Moves between items:
vov na meb
vov ki gof
vov se pef
vov ka met
vov gu der
vov ke sav
tos na der
tos ki rop
tos se vog
tos ka dav
tos gu ves
tos ke fus
nez na bok
nez ki nuz
nez se tuz
nez ka biz
nez gu vin
nez ke fep
tup na feb
tup ki lag
tup se gab
tup ka zil
tup gu pes
tup ke dip
pem na sis
pem ki zil
pem se dip
pem ka pog
pem gu tig
pem ke mil
piz na pib
piz ki naf
piz se sus
piz ka zok
piz gu nis
piz ke lat
vin na zek
vin ki siz
vin se nuz
vin ka kon
vin gu meb
vin ke biz
der na vog
der ki mem
der se gof
der ka tos
der gu rab
der ke met
bof na das
bof ki vem
bof se bez
bof ka lir
bof gu pib
bof ke mip
sek na luk
sek ki mil
sek se riz
sek ka gof
sek gu big
sek ke pef
tam na tig
tam ki pur
tam se zon
tam ka nom
tam gu num
tam ke veg
veb na kig
veb ki zok
veb se lat
veb ka beb
veb gu vop
veb ke lef
kip na bip
kip ki gab
kip se nom
kip ka dip
kip gu tup
kip ke fol
big na gef
big ki pog
big se mil
big ka mem
big gu dur
big ke gof
lag na mip
lag ki bof
lag se vad
lag ka ven
lag gu lat
lag ke feb
fep na fel
fep ki bok
fep se nis
fep ka rov
fep gu biz
fep ke vop
bez na vop
bez ki fep
bez se zis
bez ka das
bez gu vem
bez ke dez
met na vov
met ki vog
met se meb
met ka fus
met gu tos
met ke zev
zis na zok
zis ki nis
zis se piz
zis ka vop
zis gu fep
zis ke veb
feb na gab
feb ki mip
feb se num
feb ka tup
feb gu ven
feb ke kip
lef na pes
lef ki kig
lef se ven
lef ka pur
lef gu beb
lef ke zon
dur na veg
dur ki tam
dur se pog
dur ka gop
dur gu bip
dur ke mem
mil na tak
mil ki sis
mil se vud
mil ka gef
mil gu pog
mil ke luk
sis na dip
sis ki tup
sis se kip
sis ka pem
sis gu zon
sis ke tak
fel na nis
fel ki tuz
fel se nav
fel ka fep
fel gu nez
fel ke zis
das na bez
das ki rov
das se vop
das ka bof
das gu sus
das ke vad
vog na gof
vog ki big
vog se sek
vog ka der
vog gu rop
vog ke vov
gab na num
gab ki vad
gab se tun
gab ka feb
gab gu lag
gab ke bip
vad na dez
vad ki bez
vad se beb
vad ka mip
vad gu bof
vad ke num
gop na dur
gop ki nom
gop se veg
gop ka fol
gop gu kip
gop ke rop
kig na lat
kig ki piz
kig se lir
kig ka veb
kig gu zis
kig ke pes
mem na big
mem ki veg
mem se gef
mem ka rop
mem gu gop
mem ke vog
tak na vud
tak ki dip
tak se fol
tak ka mil
tak gu pem
tak ke riz
vud na fol
vud ki kip
vud se gop
vud ka tak
vud gu sis
vud ke ves
veg na pog
veg ki tig
veg se pem
veg ka dur
veg gu nom
veg ke big
zok na piz
zok ki nav
zok se pib
zok ka zis
zok gu fel
zok ke kig
kos na biz
kos ki vin
kos se nez
kos ka kod
kos gu sav
kos ke vem
nuz na rin
nuz ki dav
nuz se fus
nuz ka zek
nuz gu siz
nuz ke bok
nav na naf
nav ki zev
nav se kod
nav ka nis
nav gu tuz
nav ke piz
ves na rab
ves ki fol
ves se rop
ves ka riz
ves gu tak
ves ke dav
lat na lir
lat ki pib
lat se bof
lat ka kig
lat gu zok
lat ke ven
gef na mil
gef ki pem
gef se tak
gef ka big
gef gu veg
gef ke sek
rab na rop
rab ki gop
rab se mem
rab ka ves
rab gu vud
rab ke tos
zev na sav
zev ki vov
zev se kon
zev ka rar
zev gu fus
zev ke naf
siz na zat
siz ki riz
siz se dav
siz ka pef
siz gu sek
siz ke zek
sus na vem
sus ki kos
sus se rov
sus ka pib
sus gu naf
sus ke bof
lir na bof
lir ki sus
lir se das
lir ka lat
lir gu piz
lir ke lag
nom na tam
nom ki tun
nom se tig
nom ka bip
nom gu gab
nom ke dur
pib na sus
pib ki kod
pib se vem
pib ka piz
pib gu nav
pib ke lir
rop na mem
rop ki dur
rop se big
rop ka rab
rop gu fol
rop ke der
pes na ven
pes ki lat
pes se lag
pes ka lef
pes gu veb
pes ke zil
gof na sek
gof ki gef
gof se luk
gof ka vog
gof gu mem
gof ke meb
naf na kod
naf ki sav
naf se kos
naf ka nav
naf gu rar
naf ke pib
tun na pur
tun ki beb
tun se lef
tun ka num
tun gu vad
tun ke tam
dez na beb
dez ki vop
dez se veb
dez ka vad
dez gu das
dez ke tun
fus na met
fus ki der
fus se vov
fus ka rin
fus gu dav
fus ke rar
pog na pem
pog ki zon
pog se sis
pog ka veg
pog gu tam
pog ke gef
mip na vad
mip ki das
mip se dez
mip ka lag
mip gu lir
mip ke gab
fol na gop
fol ki bip
fol se dur
fol ka vud
fol gu dip
fol ke rab
zil na tup
zil ki ven
zil se feb
zil ka zon
zil gu lef
zil ke sis
vop na zis
vop ki fel
vop se zok
vop ka bez
vop gu rov
vop ke beb
vem na rov
vem ki biz
vem se fep
vem ka sus
vem gu kod
vem ke das
kon na vin
kon ki pef
kon se zek
kon ka sav
kon gu vov
kon ke kos
zek na nuz
zek ki zat
zek se rin
zek ka vin
zek gu pef
zek ke nez
nis na nav
nis ki rar
nis se naf
nis ka fel
nis gu bok
nis ke zok
meb na pef
meb ki sek
meb se siz
meb ka vov
meb gu vog
meb ke kon
bip na nom
bip ki num
bip se tam
bip ka kip
bip gu feb
bip ke gop
zat na dav
zat ki ves
zat se tos
zat ka siz
zat gu luk
zat ke nuz
rov na fep
rov ki nez
rov se fel
rov ka vem
rov gu kos
rov ke bez
ven na lag
ven ki lir
ven se mip
ven ka pes
ven gu kig
ven ke tup
tuz na rar
tuz ki fus
tuz se zev
tuz ka bok
tuz gu nuz
tuz ke nis
tig na zon
tig ki lef
tig se zil
tig ka tam
tig gu tun
tig ke pog
pef na siz
pef ki luk
pef se zat
pef ka meb
pef gu gof
pef ke vin
dip na kip
dip ki feb
dip se bip
dip ka sis
dip gu zil
dip ke vud
rar na zev
rar ki met
rar se sav
rar ka tuz
rar gu rin
rar ke nav
riz na ves
riz ki vud
riz se rab
riz ka luk
riz gu mil
riz ke zat
zon na zil
zon ki pes
zon se tup
zon ka tig
zon gu pur
zon ke pem
num na tun
num ki dez
num se pur
num ka gab
num gu mip
num ke nom
luk na riz
luk ki tak
luk se ves
luk ka sek
luk gu gef
luk ke siz
pur na lef
pur ki veb
pur se pes
pur ka tun
pur gu dez
pur ke tig
beb na veb
beb ki zis
beb se kig
beb ka dez
beb gu bez
beb ke pur
bok na tuz
bok ki rin
bok se rar
bok ka nez
bok gu zek
bok ke fel
kod na kos
kod ki kon
kod se biz
kod ka naf
kod gu zev
kod ke sus
dav na tos
dav ki rab
dav se der
dav ka zat
dav gu riz
dav ke rin
biz na nez
biz ki zek
biz se bok
biz ka kos
biz gu kon
biz ke rov
sav na kon
sav ki meb
sav se vin
sav ka zev
sav gu met
sav ke kod
rin na fus
rin ki tos
rin se met
rin ka nuz
rin gu zat
rin ke tuz

The rows follow the links: the fewer symbols apart two items are, the more alike their rows tend to be.

Rows with their items:
-32	-66	21	47	18	-32	27	-14	-48	-2	50	9	-53	-26	55	-11	-22	-20	-40	95	44	-28	8	6	-76	-20	-15	-12	28	-14	24	-20	8	67	3	-52	-3	-9	-40	35	-5	7	3	46	22	74	-3	7	25	-8	1	43	75	46	9	13	31	20	-20	-46	44	23	20	-45; item vop
-6	104	-48	13	12	30	-12	0	-16	-24	-27	8	-3	58	-23	-4	66	8	8	-47	-2	-35	2	29	9	-2	-6	62	-36	-26	-46	-26	12	-11	111	35	-39	21	10	43	38	-36	-12	12	13	-16	52	-68	-7	-57	8	2	-22	22	44	57	6	-23	44	36	-43	-21	-19	31; item nuz
-20	-46	-14	30	-28	-78	38	-34	-51	43	45	30	-2	-3	-2	-21	4	15	-7	50	-15	-7	-40	-49	-49	70	5	-25	59	-29	58	-40	19	54	62	-13	6	-46	26	-30	23	10	-37	10	-14	13	-15	0	25	-40	53	-23	84	11	55	47	10	-6	-8	-47	28	-30	41	1; item fel
-31	-73	10	49	1	-52	30	-20	-46	14	64	19	-39	-27	41	-11	-8	-13	-41	89	27	-22	-13	-20	-77	20	-10	-23	48	-15	47	-36	14	63	21	-42	3	-18	-15	8	6	13	-9	35	11	71	-11	4	30	-6	17	19	86	43	29	28	39	8	-16	-57	38	4	36	-38; item piz
40	-62	-8	-77	9	-21	-38	1	9	8	-43	-19	22	-27	22	-8	-91	6	-20	-10	-10	63	20	-3	27	-1	48	-10	-46	-27	-18	87	21	-18	-22	-30	16	21	30	-7	23	-22	51	54	-29	-57	7	80	-16	12	-42	12	-11	-70	-73	-31	-1	-19	-11	4	-18	0	-49	-21; item num
37	63	-12	-1	-9	12	-1	22	38	-40	-16	18	13	1	-28	42	38	-25	39	-12	19	-15	8	37	6	-62	4	-22	23	71	6	-60	-22	-23	-33	18	28	76	5	15	30	16	4	-65	-6	55	34	11	-47	81	25	-30	-39	38	55	10	-3	-53	14	36	-72	3	15	74; item vog
-23	64	-33	6	-16	-17	11	-20	-43	19	-24	9	12	54	-24	-24	50	27	30	-33	-33	-25	-18	-4	9	47	1	34	-14	-50	-23	-14	14	17	119	35	-36	-45	20	-1	32	-28	-43	5	1	-62	16	-62	19	-98	49	-13	18	-12	45	57	-26	7	18	16	-6	-42	-7	31; item rar
-9	-54	41	-12	30	-10	2	-5	-36	-24	-20	-22	-50	-15	71	-18	-61	-27	-10	74	46	-21	50	52	-44	-68	4	-3	-18	-27	-38	38	-2	67	-31	-51	3	-13	-54	59	11	-11	23	58	29	12	13	26	8	-21	-7	71	41	-7	-44	-20	-11	38	-41	2	24	31	-25	-30; item veb
2	33	48	13	-17	38	21	24	47	-4	1	-12	19	-5	-37	25	33	-5	59	-25	-9	-15	-1	8	32	-27	-28	-35	36	72	11	-23	-51	-23	-114	34	30	-20	-25	-41	-54	43	-25	-98	10	7	-43	-9	-11	58	21	-30	-47	4	7	-52	-45	36	-23	26	11	19	32	35; item big
-22	30	-27	8	-27	-45	28	-28	-53	41	-6	13	19	41	-24	-26	37	30	31	-14	-38	-16	-28	-20	-2	70	8	14	16	-50	7	-18	16	30	108	27	-19	-65	27	-21	28	-13	-50	-2	-10	-54	-1	-45	20	-91	60	-20	43	-21	49	58	-28	6	6	0	12	-48	5	28; item nez
30	-58	-18	-54	0	0	-44	5	32	16	-13	-11	26	-26	3	0	-67	16	-49	-40	-22	76	-6	-43	39	39	33	5	-39	-20	4	79	26	-54	-17	-16	5	26	45	-27	-7	-13	46	42	-35	-50	-7	60	-4	23	-68	-5	-34	-53	-72	-33	29	-24	13	-16	-7	3	-37	-42; item zil
25	-59	19	-66	17	-27	-21	-4	-18	-11	-57	-23	-5	-18	48	-14	-90	-9	5	31	18	26	45	39	1	-48	37	-11	-44	-33	-46	76	8	34	-30	-43	18	-3	-10	31	26	-26	40	53	-3	-44	20	61	-11	-13	-13	45	14	-65	-66	-33	-25	13	-34	17	-5	13	-53	-9; item ven
-22	-1	18	20	3	64	-14	20	57	19	36	-23	13	-15	-26	5	14	17	-32	-58	-29	24	-26	-52	53	44	-41	16	-11	23	15	29	-18	-70	-69	29	-12	-24	-7	-48	-92	27	-1	-27	8	-18	-62	-25	18	22	-61	-13	-61	-6	-52	-55	17	38	12	-16	48	24	10	-61; item pog
-29	-69	15	50	8	-41	30	-19	-46	3	60	20	-46	-28	46	-12	-18	-14	-39	92	34	-27	-4	-12	-77	4	-11	-18	41	-13	40	-33	13	64	13	-46	-3	-13	-21	18	2	11	-4	39	14	75	-8	4	24	-9	12	25	82	45	23	25	35	12	-16	-52	40	12	32	-42; item zok
23	86	-40	5	8	30	-16	16	22	-48	-19	23	2	24	-24	34	51	-14	4	-26	23	-26	13	41	2	-50	5	20	-10	38	-19	-56	-2	-29	41	20	-9	86	9	43	42	-6	10	-18	4	47	61	-18	-35	39	1	-16	-41	53	55	38	23	-63	44	37	-76	-4	1	56; item siz
-25	-64	-4	44	-16	-68	35	-29	-48	32	58	26	-20	-18	20	-11	-3	1	-27	77	5	-11	-30	-40	-63	45	-2	-27	56	-22	63	-44	20	58	43	-31	3	-31	6	-13	14	15	-23	22	-8	51	-16	7	29	-17	35	-7	89	32	48	38	24	-5	-9	-58	35	-13	46	-19; item vem
-21	-35	-17	27	-30	-75	38	-35	-53	45	37	29	3	2	-2	-19	10	18	2	42	-22	-4	-38	-49	-41	72	6	-22	57	-35	49	-36	21	47	71	-8	2	-51	29	-34	26	5	-41	4	-16	3	-15	-4	25	-47	57	-27	83	8	56	50	3	-3	-10	-42	25	-35	36	4; item nis

Each walk starts at a row. The symbols on each line, taken left to right, move it on to the next item.
Each answer is a row, close to the row of the item it stands for.
start 23	-52	-20	-40	2	15	-45	7	42	19	2	-8	28	-28	-4	-1	-53	18	-59	-50	-24	74	-18	-50	45	49	19	9	-37	-10	9	67	21	-68	-19	-12	-4	24	44	-34	-26	-3	39	33	-32	-40	-21	40	0	23	-78	-10	-40	-42	-73	-39	42	-18	22	-25	5	5	-25	-59
gu na ki ki na na ki ke	-26	-67	1	49	-9	-63	37	-27	-48	27	61	27	-26	-18	24	-12	-7	-6	-30	81	11	-18	-23	-36	-70	38	-2	-23	56	-19	61	-39	18	59	36	-34	6	-22	0	-8	13	16	-20	29	2	60	-12	3	30	-11	24	0	88	36	41	34	32	1	-10	-59	34	-6	43	-27
gu gu ki gu ka	34	76	-30	1	-1	21	-15	24	30	-43	-14	23	8	13	-25	38	44	-20	18	-20	24	-22	14	38	-4	-57	8	1	5	52	-6	-61	-10	-30	13	17	8	86	8	30	39	0	14	-35	-3	54	54	-4	-44	61	10	-21	-44	47	57	27	12	-66	33	36	-77	0	11	63
start 34	47	12	-5	-19	9	13	24	43	-30	-12	10	23	-6	-33	35	35	-19	58	-9	10	-13	9	30	10	-55	0	-40	35	82	14	-54	-36	-18	-73	23	40	43	-5	-7	7	30	-8	-86	-7	40	6	16	-39	85	36	-37	-40	27	45	-15	-29	-29	-8	36	-53	7	26	73
se ke se ki se ki na	-12	-16	6	10	2	61	-23	16	54	17	39	-17	17	-18	-24	3	-3	18	-50	-62	-26	38	-27	-57	52	50	-27	19	-19	15	14	40	-3	-76	-55	18	-14	-10	9	-47	-81	17	16	-7	0	-20	-56	-14	17	24	-76	-13	-61	-12	-60	-54	31	21	18	-25	42	20	4	-65
gu ki na se gu ki na ki	-21	19	-29	8	-28	-50	31	-32	-52	46	0	15	19	37	-19	-28	31	30	28	-4	-43	-11	-32	-26	-7	68	9	5	20	-52	15	-21	19	35	102	23	-13	-63	30	-24	34	-12	-47	1	-14	-51	-3	-35	21	-86	66	-23	53	-19	53	53	-28	6	1	-3	16	-48	10	26
start 14	-60	28	-51	26	-19	-10	-2	-26	-18	-50	-24	-26	-16	61	-17	-80	-14	8	47	31	8	50	47	-16	-59	26	-4	-36	-34	-46	64	-3	48	-34	-48	14	-8	-32	43	23	-24	34	54	10	-25	19	51	-5	-17	-9	56	22	-44	-65	-30	-27	25	-42	14	4	15	-50	-15
se na ka ke se gu	-5	-54	40	-20	33	-13	0	-5	-38	-21	-24	-21	-43	-15	67	-16	-65	-26	1	67	43	-14	50	57	-37	-71	9	-3	-28	-28	-41	44	-7	63	-35	-52	7	-12	-49	56	14	-17	28	58	30	4	15	33	6	-23	-7	69	37	-21	-49	-20	-20	38	-44	5	18	26	-37	-23
ka ki gu gu ka na	-20	9	-24	13	-30	-59	31	-33	-52	44	5	19	14	29	-19	-26	28	26	25	5	-39	-7	-34	-36	-13	74	10	-2	28	-49	24	-20	19	39	98	17	-10	-65	31	-30	31	-10	-50	-1	-18	-41	-10	-28	22	-82	66	-27	58	-13	53	55	-23	3	-3	-16	15	-47	19	25
start 36	-68	-15	-70	4	-12	-43	3	22	14	-27	-14	25	-28	10	0	-82	13	-34	-24	-17	73	0	-28	35	18	44	-2	-43	-24	-2	82	27	-38	-17	-24	10	26	43	-16	11	-19	49	44	-34	-56	0	70	-14	16	-56	2	-23	-64	-72	-30	12	-28	2	-8	-17	-2	-42	-31
na se ke ka ki ka ke	8	-40	-16	-22	2	27	-42	10	49	19	22	-14	26	-26	-14	4	-33	19	-65	-57	-26	61	-22	-59	50	60	5	17	-29	-4	13	59	18	-76	-26	0	-8	16	35	-43	-46	5	34	24	-21	-30	-31	23	3	26	-82	-12	-49	-29	-69	-40	44	-10	24	-27	18	10	-16	-64
se na se se gu	18	-59	26	-58	22	-20	-18	-3	-24	-15	-56	-24	-13	-17	58	-16	-85	-15	8	42	21	17	48	46	-11	-56	31	-6	-39	-34	-47	72	5	43	-37	-48	15	-4	-22	37	29	-25	37	52	5	-36	21	59	-7	-11	-13	54	22	-53	-66	-30	-31	17	-39	15	0	12	-53	-13
start -16	-57	40	-1	31	-11	7	-7	-37	-25	-6	-20	-53	-20	71	-14	-53	-28	-10	80	49	-26	46	54	-53	-65	1	-3	-15	-24	-31	26	-3	69	-28	-53	0	-13	-59	57	7	-11	20	57	36	30	14	24	13	-16	-6	69	47	2	-40	-15	-7	40	-39	-6	30	30	-23	-30
na gu gu ke se ki se gu se	-16	96	-43	9	7	20	-7	-6	-27	-10	-30	7	1	57	-24	-13	65	14	15	-48	-15	-37	-5	19	10	13	-5	57	-34	-39	-43	-19	13	-4	115	40	-47	-5	8	28	35	-35	-23	13	8	-40	40	-70	5	-77	23	-1	-9	9	41	58	-9	-14	39	31	-27	-31	-17	29
se gu ka ka gu gu gu ka	-16	22	46	23	-8	58	13	25	53	9	23	-22	15	-5	-32	13	30	4	23	-43	-18	-2	-9	-18	45	4	-46	-13	18	50	11	1	-42	-43	-104	38	8	-36	-28	-44	-84	39	-22	-74	13	-7	-63	-30	11	37	-10	-20	-55	1	-26	-63	-26	55	-12	9	39	23	23	-12
start 37	-62	5	-79	12	-28	-28	-3	-4	-1	-57	-22	7	-20	40	-12	-91	-3	-2	16	6	43	38	22	10	-32	44	-9	-48	-30	-36	83	10	13	-30	-41	22	8	6	16	27	-25	45	52	-16	-53	14	74	-15	-3	-21	37	6	-72	-73	-31	-20	-1	-28	15	-15	6	-54	-10
se ki se gu ki gu	-22	81	-37	10	-5	5	2	-16	-33	7	-26	8	9	57	-26	-20	59	19	25	-41	-27	-28	-9	7	11	31	-2	48	-26	-47	-34	-13	15	6	117	41	-39	-27	15	20	35	-33	-35	9	4	-49	27	-69	9	-91	37	-6	5	-2	45	60	-19	0	27	28	-14	-37	-15	32
ke ke ke ka ke se na ke gu	8	-57	36	-41	27	-16	-7	-5	-29	-22	-45	-24	-28	-19	67	-18	-74	-16	3	55	34	0	53	57	-25	-65	23	-7	-36	-29	-48	59	-1	54	-35	-49	11	-10	-35	49	18	-23	32	56	17	-18	16	48	-1	-20	-8	66	28	-39	-60	-27	-26	30	-44	14	10	18	-48	-16
start -18	-5	-20	15	-32	-67	38	-32	-54	49	16	20	16	23	-15	-24	27	24	19	16	-36	-4	-37	-40	-19	76	12	-11	37	-42	32	-23	19	41	92	12	-8	-62	34	-31	31	-4	-49	-1	-18	-35	-8	-22	21	-74	67	-26	65	-11	53	51	-18	1	-6	-20	17	-46	24	20
ki ka ki ke na ka ki	18	90	-41	9	10	32	-20	16	17	-47	-20	19	0	26	-22	25	53	-14	5	-32	21	-27	11	40	0	-45	6	28	-15	27	-24	-51	5	-30	52	20	-16	81	12	48	44	-18	11	-10	-1	43	60	-29	-33	27	-2	-12	-40	48	57	41	23	-61	48	38	-76	-5	-5	47
gu na ki ki ke ki ki na	39	-66	-12	-72	5	-19	-40	0	17	11	-35	-13	24	-29	20	-6	-84	11	-27	-19	-11	70	9	-16	30	9	46	-4	-47	-23	-14	86	27	-27	-18	-28	17	24	37	-12	18	-22	49	44	-31	-57	4	77	-17	15	-47	9	-15	-65	-73	-33	10	-23	-6	-4	-17	1	-43	-23
start -31	-64	30	41	22	-26	25	-13	-44	-10	41	2	-58	-23	60	-13	-26	-23	-38	96	46	-30	15	16	-76	-27	-16	-10	20	-15	14	-11	5	68	-4	-54	-3	-11	-44	40	-2	5	4	50	27	68	-2	6	24	-10	-1	49	69	39	-1	10	27	26	-24	-39	43	23	14	-46
ki na gu se	-20	53	-35	5	-18	-23	18	-25	-46	26	-17	12	15	51	-27	-24	47	26	31	-28	-40	-23	-23	-10	5	55	7	27	-2	-55	-12	-16	18	24	114	36	-28	-55	22	-6	34	-23	-44	5	-4	-61	10	-55	16	-97	55	-16	29	-15	47	56	-26	7	9	13	1	-49	-4	30
na se se se gu ki	25	44	21	0	-20	13	18	21	44	-20	-15	9	25	-5	-34	35	32	-18	62	-8	7	-11	9	29	16	-56	-2	-46	40	80	12	-51	-41	-16	-81	24	42	35	-10	-15	-4	31	-10	-87	-2	31	1	13	-32	81	38	-38	-38	22	40	-20	-30	-16	-10	34	-41	9	28	71
